Below are the code and all the weights of a small trained network. Each question names an input and a class and asks about switching units off, where a switched-off unit gives its printed mean instead of its output.

import numpy as np


def w(rows, s, z=0):
    codes = np.array(rows[::2]) - 128.0
    scale = np.full(codes.shape[1], s)
    scale[-1] = z or s
    return codes * scale


def f(y):
    return np.maximum(y, 0)


def log_softmax(a):
    a = a - a.max(-1, keepdims=True)
    return a - np.log(np.exp(a).sum(-1, keepdims=True))


def net(x, mask):
    res = np.array(x, float).reshape(1, 6) / 4 @ E
    y = f(res @ A[0][:, :-1].T + A[0][:, -1])
    res = res + np.where(mask, y, B[0][:, -1]) @ B[0][:, :-1]
    return log_softmax(res[-1] @ U[:, :-1].T + U[:, -1])


A, B = {}, {}
E = w([
[10,100,90,188,84],'x0',
[140,123,223,157,63],'x1',
[155,46,157,162,210],'x2',
[128,127,128,127,127],'x3',
[127,155,137,148,147],'x4',
[134,95,116,108,104],'x5',
],0.014)
A[0] = w([
[130,199,142,82,73,41],'N0',
[124,126,196,151,72,69],'N1',
[104,96,130,152,140,107],'N2',
[128,215,120,82,57,168],'N3',
[137,126,202,167,57,179],'N4',
[42,84,121,208,107,11],'N5',
[202,178,131,31,153,102],'N6',
[144,114,166,137,111,101],'N7',
[129,123,190,148,82,119],'N8',
[186,78,251,137,150,107],'N9',
[97,151,52,116,109,148],'N10',
[133,126,47,93,200,93],'N11',
[118,42,153,162,206,149],'N12',
[140,127,200,175,50,11],'N13',
[178,116,140,149,133,112],'N14',
[132,92,179,153,134,99],'N15',
[115,44,141,167,204,2],'N16',
[142,137,122,133,113,158],'N17',
[70,97,134,177,120,180],'N18',
[83,168,42,139,124,142],'N19',
[133,131,152,127,127,125],'N20',
[113,96,138,96,129,133],'N21',
[80,88,134,175,116,203],'N22',
[115,138,149,115,168,101],'N23',
[149,113,179,128,130,111],'N24',
[80,169,105,131,83,107],'N25',
],0.016,0.011)
B[0] = w([
[174,84,197,110,114,184],'N0',
[178,142,64,170,165,179],'N1',
[166,124,118,139,127,159],'N2',
[195,137,93,191,160,241],'N3',
[173,87,202,108,111,225],'N4',
[239,83,214,146,144,205],'N5',
[194,149,57,188,149,245],'N6',
[94,129,132,111,123,156],'N7',
[180,119,140,142,155,184],'N8',
[30,120,202,63,98,248],'N9',
[60,155,121,119,143,202],'N10',
[214,116,162,166,122,211],'N11',
[204,101,180,134,139,247],'N12',
[139,191,15,179,157,181],'N13',
[113,116,151,107,114,167],'N14',
[93,117,150,104,113,173],'N15',
[153,189,3,185,142,198],'N16',
[117,105,100,124,137,151],'N17',
[120,154,65,132,131,214],'N18',
[52,134,109,81,103,213],'N19',
[117,107,109,122,109,145],'N20',
[120,154,146,152,140,146],'N21',
[106,163,70,139,126,219],'N22',
[138,85,106,120,104,146],'N23',
[83,108,147,115,116,170],'N24',
[74,131,131,87,108,191],'N25',
],0.025,0.017)
U = w([
[159,187,2,163,156,247],'0',
[220,80,140,141,141,69],'1',
[21,151,82,49,74,68],'2',
],0.013,0.0014)

Each question gives the input, the list of numbers given to net, and the class t.
The units are the neurons (one row each of A and B). Each row of codes is followed by its name. A weight is (code - 128) times the scale printed after its matrix; where a second scale follows, it is the last column's (A, B and U).
mask holds one flag per neuron, in row order. A switched-off neuron (its flag False) gives its mean, the last column of its row in B, instead of its output. The means were averaged over made-up inputs and are rounded, as every weight is.
A unit's drop is (log p(t) with every unit on - log p(t) with that unit switched off) / (log p(t) with every unit on - log p(t) with every unit switched off).
The circuit of an input: a set's keep is (log p(t) with only the set's units on - log p(t) with every unit switched off) / (log p(t) with every unit on - log p(t) with every unit switched off). Starting from the 12 units with the biggest drops (on a tie, the unit counted first), units are removed one at a time, each time the one whose removal leaves the highest keep (on an exact tie, the one counted first), for as long as the keep stays at least 0.8.
circuit, biggest first: the units of the circuit, biggest drop first
most important unit: the unit with the biggest drop
k most important neurons: the k neurons with the biggest drops, biggest first
drop when u is switched off: that unit's drop, to one decimal
input [3,-8,-4,8,-3,-4], class 2: most important unit => N19
input [7,6,-2,3,-6,3], class 0: 3 most important neurons => N13; N22; N18
input [6,5,-1,4,-6,5], class 0: 2 most important neurons => N13; N22
input [-1,0,0,-3,-6,2], class 0: 4 most important neurons => N9; N5; N12; N4
input [6,0,-3,3,-1,-5], class 2: 3 most important neurons => N6; N19; N25
input [4,-1,5,-6,0,7], class 0: 4 most important neurons => N16; N22; N4; N18
input [6,0,5,-8,-5,-3], class 0: 2 most important neurons => N16; N22
input [0,2,7,1,2,2], class 2: 2 most important neurons => N9; N5
input [4,8,-7,-6,0,8], class 0: 4 most important neurons => N13; N1; N12; N22
input [6,8,-2,8,3,0], class 0: 3 most important neurons => N13; N22; N18
input [-1,1,6,-1,2,7], class 2: 2 most important neurons => N9; N5
input [-8,-2,-1,1,3,8], class 0: drop when N4 is switched off => 1.2
input [-8,7,1,-4,2,-3], class 2: drop when N12 is switched off => 0.2
input [-6,4,8,6,2,-1], class 2: circuit, biggest first => N9
input [8,-3,-5,1,-1,5], class 2: drop when N19 is switched off => 0.2
